Small tables with named rows and columns. After each table, cells are looked up by row and column.

Table Bam
columns: Fozakor, Tobomup, Zem, Bov, Fel, Vor, Gak, Fenuf, Lagefas
Gavevu: [139, 147, 134, 117, 158, 236, 167, 156, 162]
Med: [138, 175, 153, 140, 157, 218, 138, 138, 144]
Tir: [151, 119, 129, 89, 147, 223, 154, 159, 158]
Novele: [136, 149, 135, 154, 197, 227, 151, 160, 155]
Zav: [133, 92, 154, 71, 160, 186, 178, 163, 173]
Keko: [148, 133, 133, 139, 155, 243, 154, 146, 143]
Takopil: [147, 151, 159, 99, 164, 202, 142, 170, 177]
Zodes: [114, 156, 158, 191, 168, 190, 147, 146, 180]
Vediz: [143, 171, 145, 38, 172, 199, 136, 183, 164]

Fel of Takopil = 164
Fel of Gavevu = 158
Fel of Keko = 155
Bov of Tir = 89
Vor of Novele = 227
Fel of Med = 157
Zem of Takopil = 159
Fozakor of Tir = 151
Lagefas of Tir = 158
Vor of Tir = 223
Tobomup of Takopil = 151
Gak of Vediz = 136
Gak of Keko = 154
Lagefas of Zav = 173

Dur
|  | Vemev | Vuf | Riv | Siminu | Nad |
|---|---|---|---|---|---|
| Diviki | 0.2 | 0.2 | 0.4 | 0.1 | -0.6 |
| Tevuko | 0.1 | -0.1 | 0.0 | 0.2 | 0.0 |
| Befi | 0.2 | 0.1 | 0.5 | 0.0 | 0.2 |
| Nug | 0.3 | 0.3 | 0.3 | 0.5 | 0.5 |
| Bediti | 0.1 | 0.4 | 0.4 | 0.4 | 0.0 |
| Kivu | 0.1 | 0.3 | -0.3 | 0.5 | 0.4 |
| Kot | 0.3 | 0.4 | 0.4 | 0.1 | 0.2 |
| Buta | 0.2 | 0.2 | 0.1 | 0.0 | 0.5 |
| Duzaz | 0.1 | 0.3 | 0.2 | 0.1 | 0.4 |
| Zat | 0.2 | 0.2 | 0.3 | 0.6 | -0.3 |
| Sobin | 0.2 | 0.0 | 0.3 | 0.0 | -0.2 |
| Gonad | 0.1 | 0.1 | -0.3 | 0.2 | 0.5 |

Nug, Vemev -> 0.3
Befi, Vuf -> 0.1
Buta, Vuf -> 0.2
Duzaz, Riv -> 0.2
Gonad, Vemev -> 0.1
Diviki, Vuf -> 0.2
Zat, Vemev -> 0.2
Tevuko, Vemev -> 0.1
Zat, Riv -> 0.3
Diviki, Siminu -> 0.1
Kivu, Siminu -> 0.5
Kot, Vuf -> 0.4
Buta, Riv -> 0.1
Bediti, Riv -> 0.4
Gonad, Siminu -> 0.2
Which row has the largest Siminu? Zat

Visaku =
cols = Gok, Fip, Zan, Pofiz, Nebek, Nal, Roremu, Disi, Pafev
Dogek: [192, 126, 133, 139, 132, 151, 150, 139, 189]
Beb: [181, 110, 109, 138, 142, 142, 156, 138, 49]
Gev: [176, 104, 102, 143, 149, 136, 161, 122, 41]
Kiladi: [181, 110, 110, 162, 142, 148, 163, 165, 14]
Tulez: [176, 116, 124, 114, 139, 143, 167, 171, 100]
Fedokel: [180, 115, 117, 124, 138, 145, 160, 166, 87]
Guguka: [189, 115, 117, 176, 138, 154, 158, 162, 23]
Leme: [160, 101, 99, 114, 152, 124, 173, 130, 133]
Sofoza: [168, 111, 115, 120, 145, 133, 170, 140, 180]
Buz: [189, 120, 123, 139, 135, 150, 151, 147, 114]
Lofusob: [177, 111, 116, 138, 143, 144, 167, 160, 27]
Fuf: [180, 108, 107, 163, 147, 139, 158, 114, 99]
Kar: [163, 106, 103, 95, 149, 121, 164, 108, 245]

Tulez, Nal => 143
Kiladi, Roremu => 163
Tulez, Disi => 171
Buz, Gok => 189
Dogek, Nal => 151
Sofoza, Fip => 111
Buz, Disi => 147
Tulez, Fip => 116
Buz, Pofiz => 139
Guguka, Nal => 154
Lofusob, Disi => 160

Pez:
|  | Rinazog | Lav |
|---|---|---|
| Voriv | 138 | 102 |
| Rusupe | 110 | 117 |
| Lelufam | 222 | 11 |

Voriv, Lav => 102
Voriv, Rinazog => 138
Rusupe, Rinazog => 110
Lelufam, Lav => 11
Rusupe, Lav => 117
Lelufam, Rinazog => 222
Row with the largest Lav: Rusupe

Kud =
         Bapo  Namigil  Zet
Tob       152      129   78
Leralur   210      117   23
Rosiv      79      103   65
Narade    144      159   51
Relomu    172      162  142

Tob, Zet -> 78
Leralur, Namigil -> 117
Relomu, Zet -> 142
Tob, Namigil -> 129
Leralur, Bapo -> 210
Narade, Namigil -> 159
Relomu, Namigil -> 162
Rosiv, Namigil -> 103
Narade, Bapo -> 144
Tob, Bapo -> 152
Leralur, Zet -> 23
Relomu, Bapo -> 172
Rosiv, Zet -> 65
Which row has the largest Namigil? Relomu

Bezo =
|  | Salesuk | Rop | Faroga | Gabav | Vogule | Gos | Zuf | Dig |
|---|---|---|---|---|---|---|---|---|
| Fiv | 19.554 | 33.257 | 35.690 | 57.569 | 21.214 | 26.524 | 45.423 | 30.458 |
| Bod | 16.002 | 27.852 | 51.903 | 29.643 | 33.618 | 42.426 | 45.016 | 39.211 |
| Sopa | 16.794 | 27.062 | 42.739 | 84.307 | 18.849 | 23.813 | 46.231 | 30.952 |

Vogule of Sopa = 18.849
Gabav of Fiv = 57.569
Salesuk of Fiv = 19.554
Vogule of Bod = 33.618
Dig of Fiv = 30.458
Gabav of Bod = 29.643
Faroga of Bod = 51.903
Rop of Sopa = 27.062
Zuf of Bod = 45.016
Vogule of Fiv = 21.214
Gos of Bod = 42.426
Zuf of Fiv = 45.423

